Here is a tiny trained network, its code and every weight. The questions are about switching its units off for an input and a class, where a switched-off unit gives its printed mean instead of its output.

import numpy as np


def w(rows, s, z=0):
    codes = np.array(rows[::2]) - 128.0
    scale = np.full(codes.shape[1], s)
    scale[-1] = z or s
    return codes * scale


def f(y):
    return y / 2 * (1 + np.tanh(0.7978845608 * (y + 0.044715 * y**3)))


def log_softmax(a):
    a = a - a.max(-1, keepdims=True)
    return a - np.log(np.exp(a).sum(-1, keepdims=True))


def net(x, mask):
    res = np.array(x, float).reshape(1, 3) / 4 @ E
    y = f(res @ A[0][:, :-1].T + A[0][:, -1])
    res = res + np.where(mask, y, B[0][:, -1]) @ B[0][:, :-1]
    return log_softmax(res[-1] @ U[:, :-1].T + U[:, -1])


A, B = {}, {}
E = w([
[177,84,109,109],'x0',
[201,119,250,113],'x1',
[77,179,151,132],'x2',
],0.013)
A[0] = w([
[113,43,46,146,111],'neuron 0',
[51,163,2,185,163],'neuron 1',
[85,51,53,94,57],'neuron 2',
[105,215,12,178,215],'neuron 3',
[118,67,164,21,93],'neuron 4',
[79,204,225,144,125],'neuron 5',
[160,207,179,217,55],'neuron 6',
[37,196,54,22,3],'neuron 7',
[110,10,60,26,189],'neuron 8',
[148,99,155,6,60],'neuron 9',
[107,38,78,100,142],'neuron 10',
[92,188,116,192,96],'neuron 11',
],0.0095,0.006)
B[0] = w([
[17,231,110,74,184],'neuron 0',
[209,59,164,184,251],'neuron 1',
[8,209,146,46,170],'neuron 2',
[228,57,91,189,237],'neuron 3',
[146,106,113,167,148],'neuron 4',
[88,52,90,34,186],'neuron 5',
[9,145,232,2,147],'neuron 6',
[72,83,157,106,178],'neuron 7',
[129,197,16,107,201],'neuron 8',
[163,116,85,190,149],'neuron 9',
[108,221,33,121,171],'neuron 10',
[116,56,122,57,155],'neuron 11',
],0.0074,0.013)
U = w([
[255,152,124,234,147],'0',
[152,64,233,164,250],'1',
[52,212,158,56,1],'2',
],0.0087,0.0048)

Each question gives the input, the list of numbers given to net, and the class t.
The units are the neurons (one row each of A and B). Each row of codes is followed by its name. A weight is (code - 128) times the scale printed after its matrix; where a second scale follows, it is the last column's (A, B and U).
mask holds one flag per neuron, in row order. A switched-off neuron (its flag False) gives its mean, the last column of its row in B, instead of its output. The means were averaged over made-up inputs and are rounded, as every weight is.
A unit's drop is (log p(t) with every unit on - log p(t) with that unit switched off) / (log p(t) with every unit on - log p(t) with every unit switched off).
The circuit of an input: a set's keep is (log p(t) with only the set's units on - log p(t) with every unit switched off) / (log p(t) with every unit on - log p(t) with every unit switched off). Starting from all 12 units, units are removed one at a time, each time the one whose removal leaves the highest keep (on an exact tie, the one counted first), for as long as the keep stays at least 0.8.
circuit, biggest first: the units of the circuit, biggest drop first
unit that matters most: the unit with the biggest drop
top k neurons: the k neurons with the biggest drops, biggest first
drop of u: that unit's drop, to one decimal
input [-6,-7,2], class 1: top 3 neurons	[neuron 7; neuron 11; neuron 8]
input [-7,-8,-4], class 0: top 2 neurons	[neuron 3; neuron 1]
input [-6,0,1], class 1: circuit, biggest first	[neuron 8; neuron 10]
input [0,-7,6], class 1: unit that matters most	neuron 7
input [0,4,7], class 2: top 4 neurons	[neuron 1; neuron 3; neuron 6; neuron 5]
input [2,-5,7], class 0: top 2 neurons	[neuron 3; neuron 6]
input [-2,0,5], class 1: top 2 neurons	[neuron 0; neuron 8]
input [5,-8,-4], class 2: top 2 neurons	[neuron 2; neuron 0]
input [7,0,-3], class 2: top 3 neurons	[neuron 3; neuron 1; neuron 0]
input [3,-1,-1], class 2: top 3 neurons	[neuron 1; neuron 3; neuron 9]
input [5,-7,-3], class 2: top 2 neurons	[neuron 2; neuron 0]
input [0,-7,5], class 1: top 2 neurons	[neuron 7; neuron 11]
input [2,-6,-4], class 2: top 3 neurons	[neuron 0; neuron 2; neuron 10]
input [-6,-2,1], class 1: unit that matters most	neuron 8
input [2,-3,6], class 0: drop of neuron 5	0.2
input [4,-6,-4], class 2: drop of neuron 0	1.4
input [-6,-6,-1], class 0: drop of neuron 3	0.8
